Z: [ 52  96 100 133  83 151 153 127 141 133  63  80 153  67 126]
X: [138  98 166 135 150 100 152 128  81 137 107 131 111 146 142]
K: [164 160 130 103 153 106  88  97 145  95 180 164 105 156  89]
E: [162 153 155 108 152  84 119 102 124 123 165 127  85 137 137]
q: [162 153 155 108 152  84 119 102 124 123 165 127  85 137 137]  E
q: [ 52  96 100 133  83 151 153 127 141 133  63  80 153  67 126]  Z
q: [138  98 166 135 150 100 152 128  81 137 107 131 111 146 142]  X
q: [164 160 130 103 153 106  88  97 145  95 180 164 105 156  89]  K

roki: [123 113  90 127 123 110]
zisuz: [149 132  95 107 118 121]
peto: [138 128 187 132 133 150]
Ruzu: [149 127 114 109 120 118]
Serop: [ 93 126 156 169 161 153]
teteb: [116 113 104 135 129 116]
nad: [156 112 140 102 107 110]
Goba: [126 130 122 132 138 132]
muzin: [130 121 156 132 133 133]
q: [138 128 187 132 133 150]  peto
q: [126 130 122 132 138 132]  Goba
q: [116 113 104 135 129 116]  teteb
q: [123 113  90 127 123 110]  roki
q: [130 121 156 132 133 133]  muzin
q: [156 112 140 102 107 110]  nad

L: [ 87 185 144 124 132 128 139 132]
Y: [101 148 141 118 107 117 147 122]
A: [103 120 121 112 156 134 139  94]
q: [103 120 121 112 156 134 139  94]  A
q: [101 148 141 118 107 117 147 122]  Y

tok: [118  99 141 109 132 166 130 119 190 135 162  93 151 139 136 130  72 155
 124 188 101 137 200 129 114 109 154 136 171 115  92 155 133 148 126 121
 139  95 128 146 142 113 103  96 139 125 117  86 133 131 145]
Derar: [122  96  86 187 161 137 117  94 128 106 155  90  96 144 174 105 166  80
 164 131  93 108 119  96 131  89 174 140 177  91 120  90 128 110 104 177
 148 111 182 144 140 150 120 137 187 151 104 127  90 160  84]
sedok: [169 160  95 139 113 126 176 133 103  89 163 194 171 115 151 135 114 143
 114  74 122  69 119 133 117  71 114 180 165 137 128 142 121  66 141 151
  98 107 139 121 153 125 124 178 177 128 145 157 113 129 138]
Raro: [107 181 130  95  79 140 106 101 179 113 157 152 196 121 107 142 119 183
 139 117 167 139 118 116 106 119 101 164 135 161 109 132 107 110 122  86
 107 119 113 138 136 124 115 137 153 148 139 124 127 108 167]
Dunod: [148 153 114 150 119 131 133 121 130  78 139 151 131  97 155 127 112 131
 130 138 128  94 120 116 153  70  90 130 135 112 101 102 120  98 109 102
 130 118 172 154 126 133 134 154 156 117 142 118 113  95 153]
teg: [139 132 117 150  87 120 114 125 124  55 126 181 154  89 125 133 116 128
 166 132 134 135  82 102 164 101 120 154 107 110 105 113 130 113 119 128
  96 149 172 128 107 142 125 138 151 130 133 136 101 125 140]
bos: [ 89 144 141  92 119 140 125 114 171 129 127 114 155 132 106 146  89 147
 130 151 128 136 113 131 115 110 112 113 145 145  80 134 137 148 116 101
 151 124  92 141 137  97 124  92 129 125 124  99 144  91 106]
Vasa: [172 122 101 157 132 132 167 141  98  99 156 169 131 114 163 124 122 125
 122 106 107  83 139 127 130  88 139 164 157 110 136 139 129  89 144 161
 109 110 156 121 142 134 123 162 160 124 132 147 111 148 116]
Kez: [127 160 111 132 109  99 113 105 111 114 110 142 170 153 102 129 166 105
 130  68 146 133  88 139 135 137 112 136 107 155 140 102 108  97  98 147
 110 149 140 112 121 140 145 159 146 139 143 160 119 115 129]
nifez: [140  82 123 140 154 140 138 128 132 149 139  92 123 160 141 118 125 108
 119 141  93 130 183 140 123 136 174 131 154 111 137 143 132 135 127 172
 131 112 142 122 135 133 118 121 131 128 117 124 125 161 102]
paner: [ 89 144 141  92 119 140 125 114 171 129 127 114 155 132 106 146  89 147
 130 151 128 136 113 131 115 110 112 113 145 145  80 134 137 148 116 101
 151 124  92 141 137  97 124  92 129 125 124  99 144  91 166]
Domu: [110 148  98 139 136 114 118  92 122 140 135 110 146 168 124 122 181 101
 136  69 133 119  96 128 106 128 138 140 149 150 141 103 112  99 106 162
 132 127 126 120 144 136 135 151 166 154 125 153 117 135 107]
q: [148 153 114 150 119 131 133 121 130  78 139 151 131  97 155 127 112 131
 130 138 128  94 120 116 153  70  90 130 135 112 101 102 120  98 109 102
 130 118 172 154 126 133 134 154 156 117 142 118 113  95 153]  Dunod
q: [169 160  95 139 113 126 176 133 103  89 163 194 171 115 151 135 114 143
 114  74 122  69 119 133 117  71 114 180 165 137 128 142 121  66 141 151
  98 107 139 121 153 125 124 178 177 128 145 157 113 129 138]  sedok
q: [122  96  86 187 161 137 117  94 128 106 155  90  96 144 174 105 166  80
 164 131  93 108 119  96 131  89 174 140 177  91 120  90 128 110 104 177
 148 111 182 144 140 150 120 137 187 151 104 127  90 160  84]  Derar
q: [140  82 123 140 154 140 138 128 132 149 139  92 123 160 141 118 125 108
 119 141  93 130 183 140 123 136 174 131 154 111 137 143 132 135 127 172
 131 112 142 122 135 133 118 121 131 128 117 124 125 161 102]  nifez
q: [ 89 144 141  92 119 140 125 114 171 129 127 114 155 132 106 146  89 147
 130 151 128 136 113 131 115 110 112 113 145 145  80 134 137 148 116 101
 151 124  92 141 137  97 124  92 129 125 124  99 144  91 166]  paner
q: [172 122 101 157 132 132 167 141  98  99 156 169 131 114 163 124 122 125
 122 106 107  83 139 127 130  88 139 164 157 110 136 139 129  89 144 161
 109 110 156 121 142 134 123 162 160 124 132 147 111 148 116]  Vasa

Q: [101 114  84  94 113 142 205  63 130  96 165 128  91  82 103  79  94 113
  97 108 177 168 121 122 155 133 116 151 131 124 181 130 160 124 114 118
 151 100 130 167 180 131 135 142 115 168 125 126 162 143 111 157 137 119
 191 157 110 144 101 156 102]
R: [143 120  94 117 130  93 166 176 104 145 147 137 122  93 130 190 153 148
 176 133 137 154  65  98 124 135 113 131 104 135 121 129 109 107 155 104
 125 138 130 172 108 138 184 157  87 119 109 103 143  92  64  87 107 156
 113 107 134 134 117 135 122]
F: [131 106 139  97 116  88 169 115 108 123 102 121  91 118 116 143  95 121
 129 126 141 125 119 154 127 162 146 123 134  95 106 125 113 139 110 148
 137 115 154 146 117 136 135 128 129 115 131 119 154  98 134 150 129 147
 113 141 127 112 118 118 120]
S: [133 122 101 121 138  88 181 180  97 157 134 148 128  82 133 186 146 150
 164 131 139 145  65  98 110 146 135 147 113 136 103 131 129 107 154 104
 130 161 145 171 108 131 193 153  93 129  98 105 143  99  64  87 102 145
 116 115 135 132 117 129 121]
q: [143 120  94 117 130  93 166 176 104 145 147 137 122  93 130 190 153 148
 176 133 137 154  65  98 124 135 113 131 104 135 121 129 109 107 155 104
 125 138 130 172 108 138 184 157  87 119 109 103 143  92  64  87 107 156
 113 107 134 134 117 135 122]  R
q: [101 114  84  94 113 142 205  63 130  96 165 128  91  82 103  79  94 113
  97 108 177 168 121 122 155 133 116 151 131 124 181 130 160 124 114 118
 151 100 130 167 180 131 135 142 115 168 125 126 162 143 111 157 137 119
 191 157 110 144 101 156 102]  Q

peb: [ 79 130 115  92 139  75 127 104 117  69]
zir: [ 79 130 115  92 139  75 160 149 160 132]
Mal: [103 153 152  96 109  81 118 103 143  78]
q: [ 79 130 115  92 139  75 160 149 160 132]  zir
q: [ 79 130 115  92 139  75 127 104 117  69]  peb
q: [103 153 152  96 109  81 118 103 143  78]  Mal

nep: [152 117 103 135 126 138 137 115 166  82 140 145 140 120 134 151 130 131
 143 127 118]
Bazil: [131 154 112  66  90  91 124  72 127 102 129 114 129  57  72 122  67 141
 125 104 132]
Bor: [126 179 159 108  96 138 137 119 128 116 138 102 151  95 103 133 119 149
 151 102 110]
sifi: [ 94 128 138 142 128 145  99 149  99 167  95 116 111 155 146  97 139 109
 109 131 143]
peke: [126 179 159 108  96 138 137 119 128 116 125 152 123 181 161 141 147 116
 113 168 134]
q: [ 94 128 138 142 128 145  99 149  99 167  95 116 111 155 146  97 139 109
 109 131 143]  sifi
q: [152 117 103 135 126 138 137 115 166  82 140 145 140 120 134 151 130 131
 143 127 118]  nep
q: [126 179 159 108  96 138 137 119 128 116 138 102 151  95 103 133 119 149
 151 102 110]  Bor
q: [131 154 112  66  90  91 124  72 127 102 129 114 129  57  72 122  67 141
 125 104 132]  Bazil

